Here is a tiny trained network, its code and every weight. The questions are about switching its units off for an input and a class, where a switched-off unit gives its printed mean instead of its output.

import numpy as np


def w(rows, s, z=0):
    codes = np.array(rows[::2]) - 128.0
    scale = np.full(codes.shape[1], s)
    scale[-1] = z or s
    return codes * scale


def f(y):
    return y / 2 * (1 + np.tanh(0.7978845608 * (y + 0.044715 * y**3)))


def log_softmax(a):
    a = a - a.max(-1, keepdims=True)
    return a - np.log(np.exp(a).sum(-1, keepdims=True))


def net(x, mask):
    res = np.array(x, float).reshape(1, 4) / 4 @ E
    y = f(res @ A[0][:, :-1].T + A[0][:, -1])
    res = res + np.where(mask, y, B[0][:, -1]) @ B[0][:, :-1]
    return log_softmax(res[-1] @ U[:, :-1].T + U[:, -1])


A, B = {}, {}
E = w([
[159,103,7,126,209,51,167],'x0',
[218,192,135,104,120,100,122],'x1',
[150,87,174,134,168,86,46],'x2',
[160,54,176,55,162,112,196],'x3',
],0.011)
A[0] = w([
[131,85,150,145,190,62,55,144],'N1',
[109,185,46,227,86,63,59,46],'N2',
[26,79,108,176,157,136,146,72],'N3',
[156,91,132,174,161,104,54,60],'N4',
[131,84,147,159,155,100,55,57],'N5',
[31,50,82,174,157,133,125,99],'N6',
[234,220,91,98,100,68,117,38],'N7',
[126,130,27,152,166,88,99,98],'N8',
[136,96,87,47,215,112,162,109],'N9',
[118,122,63,111,168,77,133,88],'N10',
[114,149,47,148,68,168,254,76],'N11',
[90,160,87,174,127,115,85,253],'N12',
],0.0089,0.0063)
B[0] = w([
[90,172,59,81,126,63,108,240],'N1',
[126,37,155,140,64,67,230,235],'N2',
[192,137,190,211,221,151,135,191],'N3',
[62,199,112,104,167,54,119,170],'N4',
[56,183,93,122,108,80,118,166],'N5',
[213,154,132,204,211,127,134,218],'N6',
[191,162,167,246,227,129,141,226],'N7',
[85,108,198,179,42,212,54,227],'N8',
[95,49,165,145,61,167,135,254],'N9',
[79,153,155,148,82,160,55,203],'N10',
[21,202,54,93,155,42,97,225],'N11',
[166,74,81,93,82,153,160,254],'N12',
],0.011,0.0068)
U = w([
[50,189,235,153,20,242,15,23],'0',
[42,245,26,81,184,27,99,1],'1',
[241,199,147,210,247,129,115,6],'2',
[124,28,161,94,88,64,224,151],'3',
[195,53,32,55,109,161,108,185],'4',
],0.011,0.0052)

Each question gives the input, the list of numbers given to net, and the class t.
The units are the neurons (one row each of A and B). Each row of codes is followed by its name. A weight is (code - 128) times the scale printed after its matrix; where a second scale follows, it is the last column's (A, B and U).
mask holds one flag per neuron, in row order. A switched-off neuron (its flag False) gives its mean, the last column of its row in B, instead of its output. The means were averaged over made-up inputs and are rounded, as every weight is.
A unit's drop is (log p(t) with every unit on - log p(t) with that unit switched off) / (log p(t) with every unit on - log p(t) with every unit switched off).
The circuit of an input: a set's keep is (log p(t) with only the set's units on - log p(t) with every unit switched off) / (log p(t) with every unit on - log p(t) with every unit switched off). Starting from all 12 units, units are removed one at a time, each time the one whose removal leaves the highest keep (on an exact tie, the one counted first), for as long as the keep stays at least 0.8.
circuit, biggest first: the units of the circuit, biggest drop first
most important unit: the unit with the biggest drop
k most important neurons: the k neurons with the biggest drops, biggest first
drop of u: that unit's drop, to one decimal
input [8,-1,0,-6], class 0: 2 most important neurons	N8; N10
input [1,1,1,0], class 4: most important unit	N11
input [0,-2,0,2], class 4: circuit, biggest first	N2; N7; N8; N11
input [6,-2,-6,-8], class 3: 2 most important neurons	N2; N12
input [5,5,-1,1], class 0: circuit, biggest first	N8; N10
input [0,-7,3,5], class 2: 2 most important neurons	N6; N3
input [1,-6,6,-5], class 1: 4 most important neurons	N1; N5; N4; N7
input [-1,-1,2,0], class 4: 4 most important neurons	N11; N8; N2; N7
input [7,-7,-1,-6], class 0: 3 most important neurons	N8; N10; N7
input [8,-4,8,-2], class 0: 4 most important neurons	N8; N10; N9; N11
input [2,6,-2,5], class 2: 3 most important neurons	N7; N2; N12
input [-5,-4,-5,-7], class 3: 3 most important neurons	N2; N8; N12
input [-3,0,-2,3], class 4: circuit, biggest first	N8; N2; N7
input [-5,-8,-5,-3], class 2: most important neuron	N3
input [6,-8,-2,5], class 2: 2 most important neurons	N6; N3
input [-3,-2,-1,-3], class 4: 2 most important neurons	N8; N10
input [1,-6,-6,3], class 1: 2 most important neurons	N11; N7
input [-6,-8,-3,6], class 2: circuit, biggest first	N3; N6; N9
input [0,-1,5,-7], class 3: drop of N2	0.9
input [7,8,8,3], class 1: most important unit	N1
input [-2,-1,0,0], class 4: drop of N9	0.2
input [6,-8,0,0], class 2: drop of N3	0.9
